Each row is followed by roughly how far along a hidden order it lies, from 0 to 30. A new part has a new order.
-3,0,-8,20,12,2,16,1,4,-14,17,11,-9,-10,-10,4,9
22
-6,2,-7,31,12,2,15,0,-1,-17,25,14,-4,-16,-14,7,17
26
5,5,-5,-5,-8,0,15,3,10,-1,1,14,-7,4,4,0,-9
14
-1,17,-6,-1,-1,3,17,4,20,-11,2,21,-20,4,-2,4,-11
16
6,13,2,-21,-13,4,11,6,19,8,-11,9,-16,16,12,1,-16
8
3,11,-6,4,-8,6,24,4,23,-10,1,30,-21,-3,-5,2,-13
19
6,12,0,18,-2,12,24,4,25,-14,10,36,-24,-8,-8,7,-4
24
3,14,-6,-1,-5,5,21,5,21,-4,-4,27,-22,4,2,2,-15
15
13,4,6,1,24,16,2,6,-8,24,18,-12,-9,-2,10,19,12
13
7,8,5,-26,30,4,-23,10,-18,22,-1,-48,-2,15,24,16,7
0
1,-13,-10,-4,-7,-7,-7,-1,-6,9,2,2,10,-1,1,-4,-1
13
-2,16,-4,-18,-7,-4,3,6,13,-1,-9,2,-9,15,7,-3,-16
8
-20,8,-14,38,11,-13,12,-3,-3,-34,20,19,1,-18,-26,-7,12
30
-4,12,-10,-1,-9,-2,19,4,23,-12,-6,30,-19,5,-1,-5,-15
16
0,14,-11,3,-14,0,24,1,24,-11,-4,27,-15,-2,-4,-6,-15
20
13,-1,3,17,28,16,5,4,-3,3,29,-12,-12,-14,3,22,17
18
14,-14,2,10,-10,12,11,-2,13,2,14,29,-9,-13,-3,5,0
23
5,9,-4,0,-1,8,7,4,11,1,-1,12,-11,3,1,6,-7
14
16,13,9,-12,21,14,-4,10,-4,13,10,-29,-16,6,15,21,7
7
-1,17,-6,-9,-6,-2,9,6,11,0,-3,8,-11,8,5,0,-9
12
-7,23,-3,28,-4,4,34,3,27,-32,12,45,-31,-9,-20,-1,-7
30
0,11,-4,-15,-3,-1,4,6,6,1,-6,4,-7,9,5,5,-8
11
-4,12,-11,1,-5,-3,5,2,13,-8,4,18,-11,0,-3,-2,-9
16
-2,13,-8,6,7,1,17,4,15,-10,5,18,-17,0,-2,4,-4
17
13,19,3,-11,-21,13,36,8,40,-5,-9,46,-37,8,7,2,-27
15
10,11,3,-5,5,9,3,8,6,5,10,-7,-12,3,9,15,2
12
10,5,4,6,15,11,8,5,3,1,14,-7,-12,-3,3,15,4
15
8,-8,-1,10,-6,6,4,2,3,4,11,14,-5,-7,0,8,2
17
2,11,-4,-4,-2,3,12,5,14,0,0,14,-15,5,0,4,-4
13
4,13,4,-24,10,-1,-11,7,0,15,-8,-20,-1,19,16,7,-6
2
0,10,-6,7,9,4,11,6,9,-8,6,13,-14,-3,0,8,0
16
0,36,-2,11,27,10,23,13,20,-17,13,9,-43,4,0,18,-2
15
5,18,-4,9,2,10,26,7,22,-11,4,35,-28,-2,5,8,-13
19

Next part:
-1,-7,36,-50,18,2,8,2,-33,0,16,-13,0,11,3,8,7
20
1,17,-13,47,-23,-5,-14,0,9,4,-17,23,-2,-19,1,-8,-8
14
-12,-7,-55,4,8,19,1,-2,10,-6,-23,-16,12,5,1,-6,3
25
-9,8,63,23,-8,7,-10,2,-24,-7,6,-2,27,-3,7,-3,0
21
-24,-19,36,25,-7,21,8,14,-4,-5,-2,-12,14,17,8,-10,-15
22
-11,7,14,18,1,21,-7,-8,-17,-7,-8,-15,12,-2,5,4,-3
27
4,9,28,19,-13,-8,-1,5,8,7,9,18,-8,-4,0,-1,-6
12
3,-2,1,8,-5,-3,-1,4,8,3,1,5,3,-2,0,-3,5
17
0,-11,17,-19,2,-4,9,11,1,5,14,0,-2,12,-1,-2,1
15
1,9,35,-25,12,5,-13,-10,-44,-7,4,-10,11,-10,4,10,8
24
-23,-21,46,19,-1,26,12,11,-10,-5,4,-20,15,20,8,-5,-9
25
10,7,46,-8,-1,-33,2,11,-37,7,22,27,-21,0,2,-9,4
0
0,-12,41,-18,-4,-6,7,15,-3,5,17,7,3,8,2,-2,4
14
3,1,34,13,-5,-24,9,12,-7,5,17,22,-15,7,0,-12,-1
3
-5,11,56,30,-19,-2,-10,7,-9,-4,-1,16,19,-7,5,-9,-3
16
-9,-4,8,-15,9,2,0,2,-24,-8,-5,-11,14,4,4,-4,6
21
-3,-9,18,-40,16,5,9,1,-32,1,17,-1,-3,9,2,9,6
20
3,15,34,35,-17,-21,0,6,-25,14,18,30,-28,-6,3,-7,-10
1
-2,-19,1,-52,23,12,7,-1,-8,-7,12,-34,21,12,0,9,13
29
15,20,11,-8,-1,-23,-8,-4,2,3,4,19,-8,-12,-3,4,5
11
-9,-13,9,-18,6,8,9,7,-14,1,5,-8,-4,11,3,1,-2
19
4,0,26,7,-12,-20,3,9,-2,9,13,18,-12,1,1,-1,-5
11
0,0,2,-36,21,1,-1,-8,-22,-8,0,-16,11,0,0,4,11
23
-9,-10,-2,-13,10,11,5,0,-20,-1,4,-12,-1,6,3,4,3
21
-12,7,9,13,-3,24,-12,-7,-34,-2,-9,-12,13,-11,7,7,-2
27
8,14,63,-16,5,-12,-7,1,-31,-4,23,3,18,-4,3,1,13
16
-4,-15,32,-43,23,4,16,3,-13,-5,20,-21,5,21,0,5,8
22
2,14,12,35,-13,-24,2,6,-25,14,11,40,-31,-7,2,-9,-6
0
9,19,49,2,-6,-17,-10,2,-9,1,7,19,2,-11,1,-3,1
11
12,0,39,-15,5,-29,12,10,-2,1,21,12,-7,6,-3,-8,6
5
-17,-10,14,-18,11,22,-2,3,-15,-13,-12,-16,28,7,6,-3,8
28
-9,0,27,-14,6,24,-7,-5,-17,-9,-2,-23,24,-2,5,8,1
30
7,17,49,10,-10,-19,-6,4,-20,5,13,30,-11,-8,2,-2,-6
7
-3,-10,30,-2,-9,3,2,14,1,5,8,6,6,4,4,-6,-3
15
12,3,10,-29,11,-13,7,-8,-16,9,26,2,-20,1,-5,15,8
16
1,-6,6,-3,-7,-5,4,11,2,8,9,7,-14,3,1,-2,1
14
